Below are the code and all the weights of a small trained network. Each question names an input and a target symbol and asks about switching units off, where a switched-off unit gives its printed mean instead of its output.

import numpy as np


def w(rows, s, z=0):
    codes = np.array(rows[::2]) - 128.0
    scale = np.full(codes.shape[1], s)
    scale[-1] = z or s
    return codes * scale


def f(y):
    return y / 2 * (1 + np.tanh(0.7978845608 * (y + 0.044715 * y**3)))


def softmax(a):
    e = np.exp(a - a.max(-1, keepdims=True))
    return e / e.sum(-1, keepdims=True)


def log_softmax(a):
    a = a - a.max(-1, keepdims=True)
    return a - np.log(np.exp(a).sum(-1, keepdims=True))


def net(x, mask):
    ids = ['αβζηθλμξπσφψ'.index(c) for c in x.split()]
    T = len(ids)
    res = E[ids] + P[:T]
    r = res
    for j in range(2):
        rows = slice(2 * j, 2 * j + 2)
        q, k, v = (r @ M[0][rows].T for M in (Q, K, V))
        z = softmax(np.where(np.tri(T) > 0, q @ k.T / 2**0.5, -1e9)) @ v
        o = O[0][rows]
        res = res + np.where(mask[j], z, o[:, -1]) @ o[:, :-1]
    y = f(res @ A[0][:, :-1].T + A[0][:, -1])
    res = res + np.where(mask[2:6], y, B[0][:, -1]) @ B[0][:, :-1]
    return log_softmax(res[-1] @ U[:, :-1].T + U[:, -1])


Q, K, V, O, A, B = {}, {}, {}, {}, {}, {}
E = w([
[122,135,108],'α',
[133,149,135],'β',
[89,78,52],'ζ',
[146,74,136],'η',
[108,202,116],'θ',
[141,159,139],'λ',
[129,125,112],'μ',
[73,208,79],'ξ',
[75,153,71],'π',
[138,140,113],'σ',
[77,60,6],'φ',
[55,246,156],'ψ',
],0.014)
P = w([
[214,194,189],'0',
[76,2,99],'1',
[59,11,107],'2',
[67,22,120],'3',
[56,33,118],'4',
[43,62,109],'5',
[46,94,91],'6',
[44,121,77],'7',
[43,100,63],'8',
],0.008)
Q[0] = w([
[168,116,107],'H0',
[2,109,73],'H0',
[78,185,174],'H1',
[95,129,106],'H1',
],0.011)
K[0] = w([
[144,1,105],'H0',
[226,208,182],'H0',
[196,118,111],'H1',
[134,150,165],'H1',
],0.013)
V[0] = w([
[92,78,44],'H0',
[99,209,128],'H0',
[142,85,7],'H1',
[155,71,140],'H1',
],0.015)
O[0] = w([
[2,204,122,41],'H0',
[106,24,202,254],'H0',
[82,36,45,214],'H1',
[190,142,26,96],'H1',
],0.0091,0.0073)
A[0] = w([
[169,64,191,98],'N0',
[168,132,156,254],'N1',
[186,79,105,178],'N2',
[153,2,120,137],'N3',
],0.0096,0.0058)
B[0] = w([
[16,178,144,187],'N0',
[227,156,118,153],'N1',
[155,255,110,177],'N2',
[101,213,166,252],'N3',
],0.0078,0.02)
U = w([
[141,174,130,222],'α',
[163,211,130,107],'β',
[45,222,87,154],'ζ',
[208,202,42,106],'η',
[89,172,200,135],'θ',
[154,233,123,19],'λ',
[156,179,111,137],'μ',
[58,82,254,190],'ξ',
[74,119,178,68],'π',
[154,206,114,175],'σ',
[39,46,122,93],'φ',
[97,195,227,3],'ψ',
],0.0068,0.0051)

Each question gives the input, a string of symbols that net reads in full, and the target symbol t.
The units are the heads (2 rows each of Q, K, V and O) and the neurons (one row each of A and B). Each row of codes is followed by its name. A weight is (code - 128) times the scale printed after its matrix; where a second scale follows, it is the last column's (O, A, B and U).
mask holds one flag per unit, heads first, then neurons. A switched-off unit (its flag False) gives its mean, the last column of its rows in O or B, instead of its output. The means were averaged over made-up inputs and are rounded, as every weight is.
A unit's drop is (log p(t) with every unit on - log p(t) with that unit switched off) / (log p(t) with every unit on - log p(t) with every unit switched off).
The circuit of an input: a set's keep is (log p(t) with only the set's units on - log p(t) with every unit switched off) / (log p(t) with every unit on - log p(t) with every unit switched off). Starting from all 6 units, units are removed one at a time, each time the one whose removal leaves the highest keep (on an exact tie, the one counted first), for as long as the keep stays at least 0.8.
units of the circuit, in order: the units of the circuit, biggest drop first
unit that matters most: the unit with the biggest drop
top k neurons: the k neurons with the biggest drops, biggest first
heads that matter: for each layer, one digit per head in row order, 1 if its drop is at least 0.15 and else 0, layers parted by /
input σ φ ζ, target ζ: unit that matters most -> N3
input φ ψ σ ζ σ, target φ: units of the circuit, in order -> H0, N3, N2, N1
input φ θ λ η σ φ φ μ, target φ: heads that matter -> 11
input φ α ξ σ θ φ ξ θ σ, target φ: units of the circuit, in order -> H0, N3, N2, H1
input θ θ θ ψ, target ξ: heads that matter -> 01
input ψ θ φ μ, target ψ: units of the circuit, in order -> H0, N3, N2, N0
input θ ψ ξ, target ξ: heads that matter -> 01
input φ ζ θ, target φ: heads that matter -> 11
input φ θ ξ, target φ: units of the circuit, in order -> N3, N2, H0, H1
input ξ φ φ μ, target ζ: heads that matter -> 01
input ψ β φ μ φ ζ, target ψ: units of the circuit, in order -> H0, N3, N2
input ψ λ σ φ θ μ ψ α, target ψ: units of the circuit, in order -> H0, N3, N2, N0
input φ ψ ψ φ α σ ξ, target φ: heads that matter -> 10
input ξ φ φ β ψ ψ σ, target ξ: units of the circuit, in order -> H0, H1
input θ φ φ σ, target ζ: unit that matters most -> H1
input π μ ψ ψ ζ φ, target ξ: heads that matter -> 11
input φ φ η ψ μ η φ μ, target φ: units of the circuit, in order -> H0, N3, N2, H1
input ψ θ φ, target ψ: heads that matter -> 11
input ψ β λ, target ψ: top 3 neurons -> N0, N3, N2
input φ μ ξ ψ π, target φ: unit that matters most -> H0
input φ ψ π φ ψ μ φ φ α, target φ: heads that matter -> 10
